Below are the code and all the weights of a small trained network. Each question names an input and a class and asks about switching units off, where a switched-off unit gives its printed mean instead of its output.

import numpy as np


def w(rows, s, z=0):
    codes = np.array(rows[::2]) - 128.0
    scale = np.full(codes.shape[1], s)
    scale[-1] = z or s
    return codes * scale


def norm(h):
    return h / np.sqrt((h * h).mean(-1, keepdims=True) + 1e-5)


def f(y):
    return np.maximum(y, 0)


def log_softmax(a):
    a = a - a.max(-1, keepdims=True)
    return a - np.log(np.exp(a).sum(-1, keepdims=True))


def net(x, mask):
    res = np.array(x, float).reshape(1, 5) / 4 @ E
    u = 0
    for l in range(3):
        y = f(norm(res) @ A[l][:, :-1].T + A[l][:, -1])
        res = res + np.where(mask[u : u + 11], y, B[l][:, -1]) @ B[l][:, :-1]
        u += 11
    return log_softmax(norm(res)[-1] @ U[:, :-1].T + U[:, -1])


A, B = {}, {}
E = w([
[128,132,129,134],'x0',
[80,254,105,89],'x1',
[130,129,129,131],'x2',
[203,118,203,138],'x3',
[6,113,195,103],'x4',
],0.0047)
A[0] = w([
[153,140,163,96,29],'L0N1',
[1,62,75,128,12],'L0N2',
[57,152,69,111,42],'L0N3',
[42,148,189,76,18],'L0N4',
[134,56,194,165,138],'L0N5',
[140,182,111,77,98],'L0N6',
[131,212,180,72,150],'L0N7',
[134,198,154,110,218],'L0N8',
[41,107,223,93,255],'L0N9',
[98,10,65,169,75],'L0N10',
[193,176,219,96,69],'L0N11',
],0.0082,0.002)
B[0] = w([
[104,106,99,139,137],'L0N1',
[239,5,61,125,206],'L0N2',
[175,115,83,67,182],'L0N3',
[145,156,84,226,205],'L0N4',
[105,150,192,76,201],'L0N5',
[58,123,158,113,167],'L0N6',
[69,159,95,192,197],'L0N7',
[78,179,110,116,189],'L0N8',
[68,100,221,163,253],'L0N9',
[127,109,67,215,206],'L0N10',
[158,77,112,204,177],'L0N11',
],0.014,0.0062)
A[1] = w([
[137,134,136,115,42],'L1N1',
[85,72,95,133,68],'L1N2',
[82,82,82,150,99],'L1N3',
[117,103,204,72,48],'L1N4',
[107,130,209,79,45],'L1N5',
[199,72,137,102,45],'L1N6',
[94,109,60,188,64],'L1N7',
[162,61,148,108,36],'L1N8',
[90,176,129,143,2],'L1N9',
[126,185,55,2,136],'L1N10',
[104,141,79,25,119],'L1N11',
],0.0094,0.00085)
B[1] = w([
[128,129,121,120,128],'L1N1',
[161,186,151,104,188],'L1N2',
[159,171,119,103,214],'L1N3',
[33,176,98,162,149],'L1N4',
[57,122,88,120,147],'L1N5',
[117,101,150,179,181],'L1N6',
[202,174,135,73,253],'L1N7',
[124,174,151,185,179],'L1N8',
[151,103,161,139,169],'L1N9',
[8,136,167,118,170],'L1N10',
[37,118,165,137,155],'L1N11',
],0.018,0.0062)
A[2] = w([
[190,184,161,89,18],'L2N1',
[126,184,70,228,160],'L2N2',
[51,134,76,48,45],'L2N3',
[131,129,152,82,21],'L2N4',
[146,76,10,169,208],'L2N5',
[125,221,97,232,2],'L2N6',
[249,255,3,81,44],'L2N7',
[82,155,103,68,135],'L2N8',
[137,238,105,187,121],'L2N9',
[161,142,151,70,5],'L2N10',
[176,141,141,56,43],'L2N11',
],0.0074,0.00061)
B[2] = w([
[108,143,59,121,171],'L2N1',
[217,174,189,93,213],'L2N2',
[102,85,147,195,154],'L2N3',
[119,126,112,143,131],'L2N4',
[100,164,218,80,165],'L2N5',
[210,71,126,103,224],'L2N6',
[8,157,39,63,254],'L2N7',
[89,122,157,134,152],'L2N8',
[181,13,106,104,218],'L2N9',
[142,110,119,131,141],'L2N10',
[157,147,95,141,149],'L2N11',
],0.015,0.0068)
U = w([
[139,119,67,60,110],'0',
[206,72,192,168,2],'1',
[8,112,185,142,238],'2',
],0.011,0.00073)

Each question gives the input, the list of numbers given to net, and the class t.
The units are the neurons (one row each of A and B). Each row of codes is followed by its name. A weight is (code - 128) times the scale printed after its matrix; where a second scale follows, it is the last column's (A, B and U).
mask holds one flag per neuron, layer by layer. A switched-off neuron (its flag False) gives its mean, the last column of its row in B, instead of its output. The means were averaged over made-up inputs and are rounded, as every weight is.
A unit's drop is (log p(t) with every unit on - log p(t) with that unit switched off) / (log p(t) with every unit on - log p(t) with every unit switched off).
The circuit of an input: a set's keep is (log p(t) with only the set's units on - log p(t) with every unit switched off) / (log p(t) with every unit on - log p(t) with every unit switched off). Starting from the 12 units with the biggest drops (on a tie, the unit counted first), units are removed one at a time, each time the one whose removal leaves the highest keep (on an exact tie, the one counted first), for as long as the keep stays at least 0.8.
circuit, biggest first: the units of the circuit, biggest drop first
unit that matters most: the unit with the biggest drop
top k neurons: the k neurons with the biggest drops, biggest first
k most important neurons of layer l: the k neurons of layer l with the biggest drops, biggest first
drop of u: that unit's drop, to one decimal
input [0,1,8,3,4], class 1: circuit, biggest first	L2N7
input [-7,3,-3,-1,8], class 0: top 2 neurons	L0N2, L0N4
input [-4,7,-8,0,-6], class 2: top 3 neurons	L0N4, L0N9, L0N10
input [-3,1,-7,-6,-4], class 2: top 2 neurons	L0N9, L0N4
input [2,-4,-1,-7,5], class 1: top 2 neurons	L0N2, L0N9
input [3,1,1,-1,-7], class 2: top 3 neurons	L0N2, L0N9, L0N4
input [1,8,3,4,3], class 1: top 3 neurons	L0N2, L2N7, L0N9
input [-2,-5,0,3,1], class 2: top 4 neurons	L0N5, L0N2, L0N4, L1N5
input [3,3,-5,-1,6], class 0: top 2 neurons	L0N2, L0N3
input [-6,-7,-7,3,1], class 2: 2 most important neurons of layer 0	L0N5, L0N4
input [-8,6,-1,2,7], class 1: 2 most important neurons of layer 0	L0N9, L0N4
input [4,8,-6,6,8], class 1: top 2 neurons	L0N4, L2N7
input [-1,2,-1,1,4], class 1: drop of L0N9	0.9
input [8,-2,-5,6,4], class 2: unit that matters most	L0N5
input [2,1,-6,-3,-6], class 2: drop of L0N10	0.5
